Each row has a name. Each piece below is followed by the name of the row it came from, unless a question asks for something else. Each question is about the rows just above it. Places in a row count from 0.

X: [ 34.1 -29.4 -90.5 -29.5  39.7]
M: [ 46.0 -29.4 -50.3 -22.8  39.8]
C: [ 42.8  46.1 -43.5 -61.5 -61.3]
[46.1] is at row and place | C, 1
[46.0] is at row and place | M, 0

S: [  9.9 -71.8  47.8  77.5  -6.5]
R: [-43.3  23.1 -73.9  74.6 -84.3]
F: [ 23.5  47.7  56.3 -82.9 -73.8]
Where in the named rows is [-73.9]? | R, 2
Row and place of [47.7] in the named rows: | F, 1
Row and place of [56.3] in the named rows: | F, 2

Rebu: [ 31.8  -5.4  -4.3 -24.7  13.7  10.3 -11.2  21.9  23.0 -18.6  -5.7 -18.7
 -20.4  16.3  -6.5   6.0  17.3 -49.8   0.0 -18.4   2.7  11.1 -20.1 -33.2
   4.8   4.4   0.6  10.3  -3.8  -8.3  17.8  -6.6 -23.1   7.6 -19.4]
ref: [-27.5  11.4   0.6  22.7 -13.3 -11.3  12.8 -20.8 -24.1  11.7  -9.8  14.0
  16.8  -9.4  12.4  -8.8 -12.0  43.4   0.1  13.0   0.9  -4.8  14.6  30.9
  -1.2  -4.0  -5.5 -15.1   3.2  -0.8 -14.7   3.6  20.0  -5.5  21.8]
soso: [ -7.2  23.5  -9.4   9.6  -7.8 -10.6  12.5 -10.8 -19.1 -10.5 -47.8  -2.8
   1.8  12.1  24.1 -13.0   6.0  12.2   0.5  -6.2  10.3  13.7  -5.1  14.1
   9.0  -2.1 -16.7 -23.0   0.8 -25.0  21.2  -5.3   4.8   1.8  20.9]
vopo: [ 12.0   0.2  -2.7  -9.0   4.8   3.0  -3.2   7.6   7.2  -8.6  -7.0  -7.7
  -8.0   7.7  -0.2   1.0   7.5 -18.6   0.1  -7.9   2.2   5.7  -8.4 -11.9
   2.7   1.5  -1.4   1.9  -1.3  -5.8   7.0  -3.3  -8.7   3.1  -5.7]
golo: [  7.3 -23.5   9.5  -9.6   7.8  10.5 -12.6  10.8  19.1  10.6  47.7   2.8
  -1.9 -11.9 -24.1  13.2  -6.0 -12.2  -0.5   6.1 -10.4 -13.8   5.2 -14.2
  -8.9   2.0  16.7  23.0  -0.6  25.0   1.8   5.3  -4.8  -1.7 -20.9]
Tak: [ 23.4 -17.3   3.1 -20.6  13.0  12.4 -14.2  19.7  25.2  -4.8  25.3  -9.5
 -13.5   2.6 -18.4  11.4   6.8 -37.1  -0.4  -7.4  -4.5  -1.5  -9.0 -28.5
  -2.6   3.8  10.3  20.0  -2.7  10.1  11.6  -0.8 -16.7   3.5 -24.2]
Mede: [-10.8  35.1 -14.1  14.3 -11.8 -15.8  18.8 -16.2 -28.6 -15.8 -71.6  -4.2
   2.7  17.8  36.2 -19.6   9.1  18.3   0.8  -9.1  15.5  20.6  -7.7  21.1
  13.5  -3.2 -24.9 -34.4   0.9 -37.4  -2.7  -7.9   7.3   2.5  31.3]
dena: [ -4.7 -23.7  12.0  -0.6   3.2   7.6  -9.3   3.1  11.9  19.0  54.9  10.4
   6.3 -19.6 -24.0  12.0 -13.6   6.4  -0.6  14.1 -12.4 -19.5  13.7  -2.2
 -11.8   0.7  18.2  21.1   0.7  30.7  -5.1   8.5   4.0  -4.9 -15.1]
Gezan: [ -0.5 -17.7   8.3  -2.7   3.5   6.3  -7.7   4.3  10.7  12.1  39.3   5.9
   2.6 -12.8 -18.0   9.3  -8.3   0.2  -0.4   8.5  -8.8 -13.2   8.1  -4.6
  -8.1   0.9  13.2  16.3   0.1  21.7  -2.0   5.6   0.7  -2.9 -12.8]
kebom: [  3.6 -11.7   4.7  -4.7   4.0   5.4  -6.3   5.4   9.5   5.3  23.9   1.4
  -1.0  -6.0 -12.0   6.6  -3.0  -6.1  -0.2   3.1  -5.1  -6.8   2.5  -7.0
  -4.5   1.0   8.3  11.5  -0.4  12.6   0.9   2.7  -2.4  -0.8 -10.5]
zaben: [ 28.1   6.4  -9.0 -20.0   9.7   4.9  -4.9  16.5  13.5 -23.8 -29.6 -20.0
 -19.6  22.3   5.6  -0.5  20.4 -43.6   0.3 -21.5   7.9  18.0 -22.7 -26.3
   9.3   3.1  -7.8  -1.2  -3.4 -20.9  16.9  -9.3 -20.6   8.4  -8.9]
miti: [-27.5  11.4   0.6  22.7 -13.3 -11.3  12.8 -20.8 -24.1  11.7  -9.8  14.0
  16.8  -9.4  12.4  -8.8 -12.0  43.4   0.1   6.5   0.9  -4.8  14.6  30.9
  -1.2  -4.0  -5.4 -15.1   3.2  -0.8 -14.7   3.6  20.0  -5.5  21.8]
Row and place of [-18.0] in the named rows: | Gezan, 14
Row and place of [1.4] in the named rows: | kebom, 11
[-4.6] is at row and place | Gezan, 23
Row and place of [-8.6] in the named rows: | vopo, 9
Where in the named rows is [54.9]? | dena, 10

leke: [ 68.8   6.9  34.3  17.7  -6.2 -38.5 -10.6  19.4  14.1  -5.2]
dinim: [-47.2  29.0  55.1  31.3  19.7 -13.5 -14.3  -6.9  -1.2 -24.5]
bas: [ -5.8  14.7  13.3  64.5  -7.2 -16.6  51.8  28.1   8.2  16.8]
rovos: [ 28.3 -16.7  22.6  20.1  39.2  43.4  42.8 -44.2  -8.7  15.6]
Muze: [ 15.9 -16.7  20.6  68.3   7.4   0.0  -1.3 -13.6 -50.3   2.3]
ket: [-12.7 -12.6 -21.9 -18.5  -4.6 -10.6 -49.5  12.3 -31.1 -60.9]
dofin: [ 22.4 -48.9  22.0 -12.9 -17.3  42.7 -11.0  18.1  -8.2  47.2]
ven: [-28.0 -17.0 -22.2  -5.4 -35.6  22.8  20.0 -67.7  18.0  12.0]
mov: [ 28.3 -16.7  22.6  20.1  39.2  43.4  48.7   1.2 -25.6   7.6]
fimon: [-21.2  10.2  11.3  -5.7  -1.8 -51.7 -17.6  52.1  43.0  13.7]
vemu: [-75.6   6.5 -31.6 -14.4  23.5   3.3  -1.1  28.6   3.6  11.1]
vegu: [-28.0 -17.0 -22.2  -5.4 -35.6  22.8  20.0 -67.7 -16.7 -51.9]
Where in the named rows is [-49.5]? | ket, 6
Where in the named rows is [18.1]? | dofin, 7
Where in the named rows is [64.5]? | bas, 3
Row and place of [-31.6] in the named rows: | vemu, 2
Where in the named rows is [-38.5]? | leke, 5
Row and place of [-16.6] in the named rows: | bas, 5

faz: [ 23.5  27.1  36.4 -13.5  12.0 -27.1  50.5  32.3 -26.5  23.1 -22.0 -30.1
 -23.4   4.1  11.0  24.6 -27.6  22.5   8.8  21.8   1.4  14.6  33.6   9.1
  -8.5   3.1  25.6  40.4 -27.7 -30.9]
gozu: [ 17.8  -4.3  12.4  26.7  30.4 -43.6  11.7   6.5  26.4  -2.5  24.9 -19.6
 -49.9  45.0  11.3  12.5 -42.1   7.6  47.3  -2.4 -26.9  11.2   1.3  45.5
  33.1  43.5  11.8  -1.1  22.1 -43.4]
firag: [ 47.6  12.7 -29.3   6.6  30.4   4.6 -21.7 -24.0  16.5 -19.2  14.8  47.5
  -6.3  10.0 -38.7 -36.9   6.1 -32.1  13.6 -19.0  -5.2 -39.0   0.4  15.6
  14.8   8.6 -31.0  -5.4  15.2  13.6]
doref: [-15.5 -38.3 -22.8  55.0   3.5   6.4 -67.4 -30.9  89.5 -37.4  78.7  17.4
   1.0  30.3  -1.8  -1.8   4.1 -11.9  21.1 -31.0 -18.8  -2.4 -40.4  20.3
  53.4  27.5  -7.5 -51.7  83.6   3.5]
Kiluz: [ 16.3  30.3  19.2 -35.1  -1.6 -10.3  48.7  21.3 -57.2  22.5 -49.1 -17.7
  -8.1  -9.1  -6.2   3.7  -9.7  12.7  -1.8  17.4  -2.5  -3.2  31.3   1.3
 -26.8  -7.1   6.5  40.3 -58.9  -9.5]
Gota: [  6.0  13.8  36.8   0.9   0.3 -44.0  40.3  29.2  -7.3  20.9  -7.6 -43.1
 -37.1  -1.1  26.6  31.8 -41.2  34.1  -2.6  22.2   0.6  28.6  20.4  -2.4
  -8.1  -1.5  32.4  21.3  -9.9 -44.7]
kek: [ 32.8   8.7  -6.8  23.2  34.0 -39.5   1.6 -10.0  24.4 -14.2  28.4 -14.7
 -50.5  39.5  -9.7  -9.1 -40.1  -9.3  41.9 -14.6 -23.2 -14.9   7.4  38.7
  31.1  38.9  -4.5   5.1  25.1 -39.9]
bunu: [-83.9 -37.2  20.6   2.2 -56.1   5.7   1.2  17.0   5.0  11.9  -0.4  -0.5
  14.3 -12.3  44.1  35.3   4.4  28.2 -19.0  15.3   4.5  40.1 -22.2 -16.7
  -5.4  -8.4  25.9 -18.2   5.9  10.1]
Row and place of [11.9] in the named rows: | bunu, 9
Where in the named rows is [-27.6]? | faz, 16
Row and place of [47.6] in the named rows: | firag, 0
Where in the named rows is [11.7]? | gozu, 6
[-14.6] is at row and place | kek, 19

E: [ -9.0 -12.7 -19.7   7.6   3.1   7.0   7.3   3.2]
N: [  0.8   3.0  -0.8 -35.0   7.1 -15.7  -7.2  26.5]
B: [ 10.0   8.9  11.7  -4.2  25.5 -16.7  -3.3  80.7]
[7.1] is at row and place | N, 4
Where in the named rows is [10.0]? | B, 0
Row and place of [3.1] in the named rows: | E, 4
Row and place of [11.7] in the named rows: | B, 2
[3.0] is at row and place | N, 1
[7.6] is at row and place | E, 3

tuf: [-36.2  69.0 -62.9 -63.0]
rogis: [-53.7 -28.0 -35.2  25.8]
tufu: [ 25.9  68.9 -32.9  38.1]
lugil: [ 44.3 -64.4  38.2 -35.2]
runif: [  2.8  61.3  33.8 -63.4]
Where in the named rows is [68.9]? | tufu, 1
[-63.0] is at row and place | tuf, 3
[38.2] is at row and place | lugil, 2
[2.8] is at row and place | runif, 0
[25.8] is at row and place | rogis, 3
Where in the named rows is [69.0]? | tuf, 1
[38.1] is at row and place | tufu, 3

mel: [ 61.4 -30.2 -21.8  -2.5  21.6  -5.1  -2.6  32.6  61.3 -49.7]
kon: [  9.6 -11.0  -6.8 -20.4  -1.9  32.9  47.4 -13.2 -28.8  29.6]
zoluf: [ 58.5 -30.2 -21.8  -2.5  21.6  -5.1  -8.1  33.4  58.3 -47.7]
vazi: [ 58.5 -30.2 -28.9  18.5  21.6  -5.1 -11.6  32.6  61.3 -49.7]
paf: [  9.6 -24.6  -6.8 -20.4  -1.9  32.9  47.4 -13.2 -28.8  29.6]
[ 61.4 -30.2 -21.8  -2.5  21.6  -5.1  -2.6  32.6  61.3 -49.7] is in which row? | mel
Where in the named rows is [-28.9]? | vazi, 2
[-8.1] is at row and place | zoluf, 6
Which row holds [  9.6 -11.0  -6.8 -20.4  -1.9  32.9  47.4 -13.2 -28.8  29.6]? | kon
[ 58.5 -30.2 -28.9  18.5  21.6  -5.1 -11.6  32.6  61.3 -49.7] | vazi

fiv: [ 10.6  45.8  43.9 -23.8]
Figo: [ -7.0  25.6  68.2 -48.0]
dedip: [-34.6 -29.1 -77.4 -23.9]
sege: [ 32.7 -23.9 -24.8  24.7]
rimu: [ 48.4  30.5  50.6 -22.7]
Roga: [ -8.5 -39.5   0.3  -7.4]
Row and place of [-23.8] in the named rows: | fiv, 3
[43.9] is at row and place | fiv, 2
Row and place of [50.6] in the named rows: | rimu, 2
Row and place of [-8.5] in the named rows: | Roga, 0
[0.3] is at row and place | Roga, 2
Row and place of [-48.0] in the named rows: | Figo, 3

